Below is a small trained network, with its code and all its weights. Each question gives an input and a class and asks what happens when units are switched off, that is, made to give their printed mean instead of their output.

import numpy as np


def w(rows, s, z=0):
    codes = np.array(rows[::2]) - 128.0
    scale = np.full(codes.shape[1], s)
    scale[-1] = z or s
    return codes * scale


def norm(h):
    return h / np.sqrt((h * h).mean(-1, keepdims=True) + 1e-5)


def f(y):
    return y / 2 * (1 + np.tanh(0.7978845608 * (y + 0.044715 * y**3)))


def log_softmax(a):
    a = a - a.max(-1, keepdims=True)
    return a - np.log(np.exp(a).sum(-1, keepdims=True))


def net(x, mask):
    res = np.array(x, float).reshape(1, 3) / 4 @ E
    u = 0
    for l in range(2):
        y = f(norm(res) @ A[l][:, :-1].T + A[l][:, -1])
        res = res + np.where(mask[u : u + 9], y, B[l][:, -1]) @ B[l][:, :-1]
        u += 9
    return log_softmax(norm(res)[-1] @ U[:, :-1].T + U[:, -1])


A, B = {}, {}
E = w([
[183,160,108,142,81,109,200],'x0',
[85,181,184,116,24,192,114],'x1',
[170,254,101,118,181,145,78],'x2',
],0.0067)
A[0] = w([
[169,83,79,159,184,86,125,81],'L0N0',
[107,137,95,183,132,173,233,4],'L0N1',
[194,165,36,83,84,143,255,74],'L0N2',
[187,159,170,122,78,89,170,81],'L0N3',
[98,86,125,105,152,163,64,26],'L0N4',
[90,81,154,118,206,202,40,45],'L0N5',
[68,93,134,93,174,170,55,45],'L0N6',
[70,58,151,158,100,115,146,167],'L0N7',
[158,186,89,148,140,168,37,194],'L0N8',
],0.006,0.004)
B[0] = w([
[164,97,147,105,57,206,78,209],'L0N0',
[47,218,122,126,164,67,95,106],'L0N1',
[57,130,255,174,167,35,34,196],'L0N2',
[100,89,176,129,192,92,75,143],'L0N3',
[132,223,131,214,63,51,183,130],'L0N4',
[176,209,197,209,85,2,117,194],'L0N5',
[162,165,193,185,116,31,195,170],'L0N6',
[138,131,95,7,73,96,189,252],'L0N7',
[107,77,108,8,90,113,176,255],'L0N8',
],0.0052,0.0033)
A[1] = w([
[86,167,173,121,78,216,138,104],'L1N0',
[153,201,123,118,163,158,111,83],'L1N1',
[142,223,95,104,181,140,102,138],'L1N2',
[50,65,174,62,181,151,60,61],'L1N3',
[179,90,60,152,199,128,125,27],'L1N4',
[149,80,44,183,173,70,124,88],'L1N5',
[133,181,172,254,125,51,148,101],'L1N6',
[59,82,146,154,133,170,174,2],'L1N7',
[250,162,116,109,61,101,195,227],'L1N8',
],0.0084,0.0018)
B[1] = w([
[152,92,132,190,201,152,124,253],'L1N0',
[107,57,131,128,98,95,182,168],'L1N1',
[117,63,120,130,68,81,191,208],'L1N2',
[203,254,76,77,148,110,97,182],'L1N3',
[127,144,162,132,119,208,100,207],'L1N4',
[87,165,172,183,100,176,157,229],'L1N5',
[113,123,191,140,144,84,77,224],'L1N6',
[166,160,84,156,162,80,168,144],'L1N7',
[153,198,81,99,164,126,78,231],'L1N8',
],0.0099,0.0041)
U = w([
[154,94,81,74,81,105,194,195],'0',
[117,126,227,164,122,66,106,169],'1',
[157,122,148,169,144,249,134,193],'2',
[166,199,90,77,175,116,48,215],'3',
[75,122,85,126,143,142,88,21],'4',
[96,118,82,132,138,139,86,3],'5',
[92,122,99,124,141,141,96,22],'6',
[76,122,82,132,144,138,91,36],'7',
],0.021,0.0058)

Each question gives the input, the list of numbers given to net, and the class t.
The units are the neurons (one row each of A and B). Each row of codes is followed by its name. A weight is (code - 128) times the scale printed after its matrix; where a second scale follows, it is the last column's (A, B and U).
mask holds one flag per neuron, layer by layer. A switched-off neuron (its flag False) gives its mean, the last column of its row in B, instead of its output. The means were averaged over made-up inputs and are rounded, as every weight is.
A unit's drop is (log p(t) with every unit on - log p(t) with that unit switched off) / (log p(t) with every unit on - log p(t) with every unit switched off).
The circuit of an input: a set's keep is (log p(t) with only the set's units on - log p(t) with every unit switched off) / (log p(t) with every unit on - log p(t) with every unit switched off). Starting from the 12 units with the biggest drops (on a tie, the unit counted first), units are removed one at a time, each time the one whose removal leaves the highest keep (on an exact tie, the one counted first), for as long as the keep stays at least 0.8.
circuit, biggest first: the units of the circuit, biggest drop first
unit that matters most: the unit with the biggest drop
top k neurons: the k neurons with the biggest drops, biggest first
k most important neurons of layer l: the k neurons of layer l with the biggest drops, biggest first
drop when u is switched off: that unit's drop, to one decimal
input [-3,3,-3], class 3: 4 most important neurons of layer 1 => [L1N8; L1N2; L1N1; L1N5]
input [-7,-6,-1], class 1: 2 most important neurons of layer 0 => [L0N5; L0N6]
input [-7,2,7], class 0: unit that matters most => L0N8
input [-4,5,-3], class 2: circuit, biggest first => [L1N0; L1N6]
input [-3,4,1], class 2: top 2 neurons => [L1N0; L0N7]
input [8,8,4], class 1: 4 most important neurons of layer 0 => [L0N2; L0N7; L0N3; L0N0]
input [7,-8,2], class 2: circuit, biggest first => [L1N4; L1N5]
input [-2,-3,-3], class 3: 3 most important neurons of layer 1 => [L1N8; L1N2; L1N1]
input [-4,-4,1], class 1: 2 most important neurons of layer 0 => [L0N5; L0N7]
input [-2,1,-1], class 3: top 3 neurons => [L1N8; L0N7; L0N2]
input [-5,-3,4], class 1: top 3 neurons => [L0N5; L0N7; L0N6]
input [-1,2,1], class 3: top 2 neurons => [L0N8; L1N8]
input [-8,8,6], class 1: 2 most important neurons of layer 0 => [L0N5; L0N6]
input [7,8,8], class 0: unit that matters most => L1N2
input [-1,0,0], class 3: 2 most important neurons of layer 1 => [L1N8; L1N2]
input [-5,-1,4], class 1: 3 most important neurons of layer 0 => [L0N5; L0N7; L0N6]
input [-6,8,-5], class 2: top 3 neurons => [L1N0; L1N6; L0N2]
input [-6,2,7], class 0: top 2 neurons => [L0N8; L1N2]
input [1,3,-4], class 0: 2 most important neurons of layer 1 => [L1N6; L1N4]
input [8,-6,3], class 1: circuit, biggest first => [L0N2]
input [7,2,-2], class 1: drop when L0N2 is switched off => 1.8
input [-1,-2,8], class 0: drop when L1N2 is switched off => 0.1
input [-2,-6,8], class 0: drop when L1N2 is switched off => 0.5
